Below is a small trained network, with its code and all its weights. Each question gives an input and a class and asks what happens when units are switched off, that is, made to give their printed mean instead of their output.

import numpy as np


def w(rows, s, z=0):
    codes = np.array(rows[::2]) - 128.0
    scale = np.full(codes.shape[1], s)
    scale[-1] = z or s
    return codes * scale


def norm(h):
    return h / np.sqrt((h * h).mean(-1, keepdims=True) + 1e-5)


def f(y):
    return np.maximum(y, 0)


def log_softmax(a):
    a = a - a.max(-1, keepdims=True)
    return a - np.log(np.exp(a).sum(-1, keepdims=True))


def net(x, mask):
    res = np.array(x, float).reshape(1, 4) / 4 @ E
    u = 0
    for l in range(3):
        y = f(norm(res) @ A[l][:, :-1].T + A[l][:, -1])
        res = res + np.where(mask[u : u + 3], y, B[l][:, -1]) @ B[l][:, :-1]
        u += 3
    return log_softmax(norm(res)[-1] @ U[:, :-1].T + U[:, -1])


A, B = {}, {}
E = w([
[236,200,110,126,128,128,109,64],'x0',
[115,149,5,89,35,99,60,156],'x1',
[82,114,45,169,227,103,129,105],'x2',
[187,103,28,140,159,168,70,108],'x3',
],0.003)
A[0] = w([
[153,65,101,131,47,126,50,186,3],'0.n1',
[89,5,69,176,167,85,145,103,217],'0.n2',
[110,91,79,137,49,184,81,237,26],'0.n3',
],0.003,0.0013)
B[0] = w([
[87,100,138,95,44,147,49,227,195],'0.n1',
[189,196,158,49,56,59,137,37,252],'0.n2',
[114,138,98,69,118,255,126,247,208],'0.n3',
],0.0034,0.0022)
A[1] = w([
[99,150,2,161,156,103,131,123,3],'1.n1',
[19,120,177,123,154,96,211,138,9],'1.n2',
[135,151,12,117,162,109,93,145,78],'1.n3',
],0.0047,0.0016)
B[1] = w([
[84,60,121,167,127,68,88,3,209],'1.n1',
[47,185,176,158,166,90,229,195,253],'1.n2',
[28,120,182,102,158,63,138,81,249],'1.n3',
],0.0065,0.0027)
A[2] = w([
[140,137,175,253,124,71,177,103,21],'2.n1',
[34,112,43,167,32,111,80,165,171],'2.n2',
[178,80,159,160,249,189,163,70,2],'2.n3',
],0.0032,0.00098)
B[2] = w([
[38,80,14,103,86,225,158,141,218],'2.n1',
[157,32,36,152,210,221,94,81,251],'2.n2',
[233,32,135,250,154,194,37,252,213],'2.n3',
],0.0036,0.0024)
U = w([
[151,116,111,121,127,118,155,166,3],'0',
[219,234,153,90,52,91,125,104,124],'1',
[227,94,158,225,211,176,111,151,129],'2',
[36,163,188,156,175,85,255,199,168],'3',
[70,84,77,123,174,23,83,6,170],'4',
[96,94,44,56,55,188,59,207,138],'5',
],0.0095,0.0052)

Each question gives the input, the list of numbers given to net, and the class t.
The units are the neurons (one row each of A and B). Each row of codes is followed by its name. A weight is (code - 128) times the scale printed after its matrix; where a second scale follows, it is the last column's (A, B and U).
mask holds one flag per neuron, layer by layer. A switched-off neuron (its flag False) gives its mean, the last column of its row in B, instead of its output. The means were averaged over made-up inputs and are rounded, as every weight is.
A unit's drop is (log p(t) with every unit on - log p(t) with that unit switched off) / (log p(t) with every unit on - log p(t) with every unit switched off).
The circuit of an input: a set's keep is (log p(t) with only the set's units on - log p(t) with every unit switched off) / (log p(t) with every unit on - log p(t) with every unit switched off). Starting from all 9 units, units are removed one at a time, each time the one whose removal leaves the highest keep (on an exact tie, the one counted first), for as long as the keep stays at least 0.8.
circuit, biggest first: the units of the circuit, biggest drop first
top k neurons: the k neurons with the biggest drops, biggest first
top k neurons in layer l: the k neurons of layer l with the biggest drops, biggest first
drop of u: that unit's drop, to one decimal
input [-3,2,-7,-4], class 5: circuit, biggest first -> 1.n3; 1.n2
input [-7,8,1,7], class 4: circuit, biggest first -> 1.n1
input [7,-8,-3,-3], class 2: circuit, biggest first -> 2.n3; 1.n2
input [-6,-5,0,6], class 2: top 2 neurons -> 2.n3; 1.n3
input [5,5,-2,6], class 4: top 2 neurons -> 1.n3; 1.n1
input [-6,3,-5,-3], class 5: circuit, biggest first -> 1.n3; 2.n2
input [3,-8,-8,-2], class 2: top 3 neurons -> 1.n2; 1.n3; 2.n3
input [7,-4,4,-4], class 2: top 2 neurons -> 2.n3; 1.n2
input [7,4,-3,5], class 4: top 2 neurons in layer 0 -> 0.n2; 0.n3
input [6,6,0,7], class 4: top 2 neurons in layer 1 -> 1.n3; 1.n1
input [6,8,-1,0], class 4: top 2 neurons in layer 1 -> 1.n3; 1.n1
input [8,4,-1,4], class 4: top 2 neurons in layer 1 -> 1.n3; 1.n1
input [-2,-3,0,4], class 2: drop of 1.n3 -> 0.1
input [-2,3,-1,-2], class 5: drop of 1.n2 -> 0.0
input [-1,-2,-2,2], class 2: drop of 1.n2 -> 0.4
input [-3,-4,0,4], class 2: top neuron in layer 2 -> 2.n3
